Here is a tiny trained network, its code and every weight. The questions are about switching its units off for an input and a class, where a switched-off unit gives its printed mean instead of its output.

import numpy as np


def w(rows, s, z=0):
    codes = np.array(rows[::2]) - 128.0
    scale = np.full(codes.shape[1], s)
    scale[-1] = z or s
    return codes * scale


def f(y):
    return y / 2 * (1 + np.tanh(0.7978845608 * (y + 0.044715 * y**3)))


def log_softmax(a):
    a = a - a.max(-1, keepdims=True)
    return a - np.log(np.exp(a).sum(-1, keepdims=True))


def net(x, mask):
    res = np.array(x, float).reshape(1, 8) / 4 @ E
    y = f(res @ A[0][:, :-1].T + A[0][:, -1])
    res = res + np.where(mask, y, B[0][:, -1]) @ B[0][:, :-1]
    return log_softmax(res[-1] @ U[:, :-1].T + U[:, -1])


A, B = {}, {}
E = w([
[85,135,158,179,87,126,61,208,142],'x0',
[76,125,60,169,146,202,211,243,168],'x1',
[109,133,57,96,170,168,34,147,24],'x2',
[158,122,177,143,184,177,185,127,71],'x3',
[191,173,73,119,49,117,168,194,161],'x4',
[104,127,127,116,166,130,27,146,41],'x5',
[119,122,136,251,114,60,197,99,73],'x6',
[193,106,89,116,199,34,109,152,154],'x7',
],0.011)
A[0] = w([
[144,120,64,195,188,71,158,129,63,186],'neuron 0',
[113,184,45,86,113,133,94,158,137,141],'neuron 1',
[150,131,147,82,161,102,92,62,106,119],'neuron 2',
[77,153,158,179,72,109,135,52,67,209],'neuron 3',
[74,131,124,135,89,60,51,129,136,200],'neuron 4',
[154,138,79,76,116,172,87,170,156,115],'neuron 5',
[237,156,106,136,82,89,60,185,97,170],'neuron 6',
[121,107,144,89,145,171,149,112,176,4],'neuron 7',
[83,138,127,153,163,207,90,145,4,235],'neuron 8',
[178,128,131,83,154,58,93,51,69,204],'neuron 9',
],0.014,0.004)
B[0] = w([
[154,154,137,205,161,101,127,106,92,207],'neuron 0',
[143,114,163,107,112,183,116,162,179,207],'neuron 1',
[190,75,88,107,164,118,153,111,112,202],'neuron 2',
[195,164,137,149,51,175,196,101,167,194],'neuron 3',
[178,122,102,147,142,128,83,70,67,198],'neuron 4',
[93,108,166,119,88,118,138,114,180,207],'neuron 5',
[172,167,133,173,133,124,85,158,158,208],'neuron 6',
[119,154,142,174,110,128,80,154,176,162],'neuron 7',
[175,119,116,104,173,196,193,226,160,250],'neuron 8',
[126,1,117,75,98,154,95,110,164,231],'neuron 9',
],0.015,0.022)
U = w([
[139,162,154,148,127,157,40,135,140,186],'0',
[168,90,119,116,113,184,167,126,160,161],'1',
[101,172,116,89,171,171,143,144,71,42],'2',
[23,147,173,61,98,111,97,121,148,3],'3',
[136,90,104,113,186,139,125,159,54,30],'4',
[167,250,134,196,128,109,190,124,126,211],'5',
[115,127,130,125,128,161,108,116,68,69],'6',
[138,91,113,151,124,84,75,44,81,158],'7',
],0.013,0.0066)

Each question gives the input, the list of numbers given to net, and the class t.
The units are the neurons (one row each of A and B). Each row of codes is followed by its name. A weight is (code - 128) times the scale printed after its matrix; where a second scale follows, it is the last column's (A, B and U).
mask holds one flag per neuron, in row order. A switched-off neuron (its flag False) gives its mean, the last column of its row in B, instead of its output. The means were averaged over made-up inputs and are rounded, as every weight is.
A unit's drop is (log p(t) with every unit on - log p(t) with that unit switched off) / (log p(t) with every unit on - log p(t) with every unit switched off).
The circuit of an input: a set's keep is (log p(t) with only the set's units on - log p(t) with every unit switched off) / (log p(t) with every unit on - log p(t) with every unit switched off). Starting from all 10 units, units are removed one at a time, each time the one whose removal leaves the highest keep (on an exact tie, the one counted first), for as long as the keep stays at least 0.8.
circuit, biggest first: the units of the circuit, biggest drop first
k most important neurons: the k neurons with the biggest drops, biggest first
drop of u: that unit's drop, to one decimal
input [-5,1,7,-3,-3,-4,6,4], class 7: 4 most important neurons	neuron 0; neuron 8; neuron 1; neuron 9
input [2,8,5,4,-4,4,8,4], class 5: circuit, biggest first	neuron 0
input [-7,4,-1,-3,-7,-6,-4,-5], class 0: circuit, biggest first	neuron 7; neuron 8
input [4,2,1,-5,-2,8,5,6], class 0: 3 most important neurons	neuron 6; neuron 2; neuron 8
input [5,5,3,-8,5,-7,-7,-3], class 3: 2 most important neurons	neuron 5; neuron 8
input [-2,-1,8,8,-5,-1,-1,7], class 4: 4 most important neurons	neuron 3; neuron 0; neuron 1; neuron 5
input [7,0,-3,-5,-8,-6,6,5], class 5: 2 most important neurons	neuron 9; neuron 3
input [4,-7,2,-5,-2,-2,-1,1], class 7: 2 most important neurons	neuron 8; neuron 4
input [5,2,-6,6,-1,3,-5,1], class 0: 2 most important neurons	neuron 8; neuron 9
input [8,-1,2,-2,4,4,-1,-4], class 0: 2 most important neurons	neuron 6; neuron 9
input [6,1,-7,-7,6,-2,0,-1], class 0: 3 most important neurons	neuron 3; neuron 8; neuron 0
input [3,1,-1,-5,2,-7,5,-6], class 5: drop of neuron 9	0.6
input [-3,3,-2,-3,-2,3,-5,1], class 3: drop of neuron 6	0.1
input [6,-3,7,-3,-1,-8,6,-7], class 5: circuit, biggest first	neuron 9
input [3,-1,-8,4,-4,-2,6,-4], class 5: drop of neuron 9	0.3
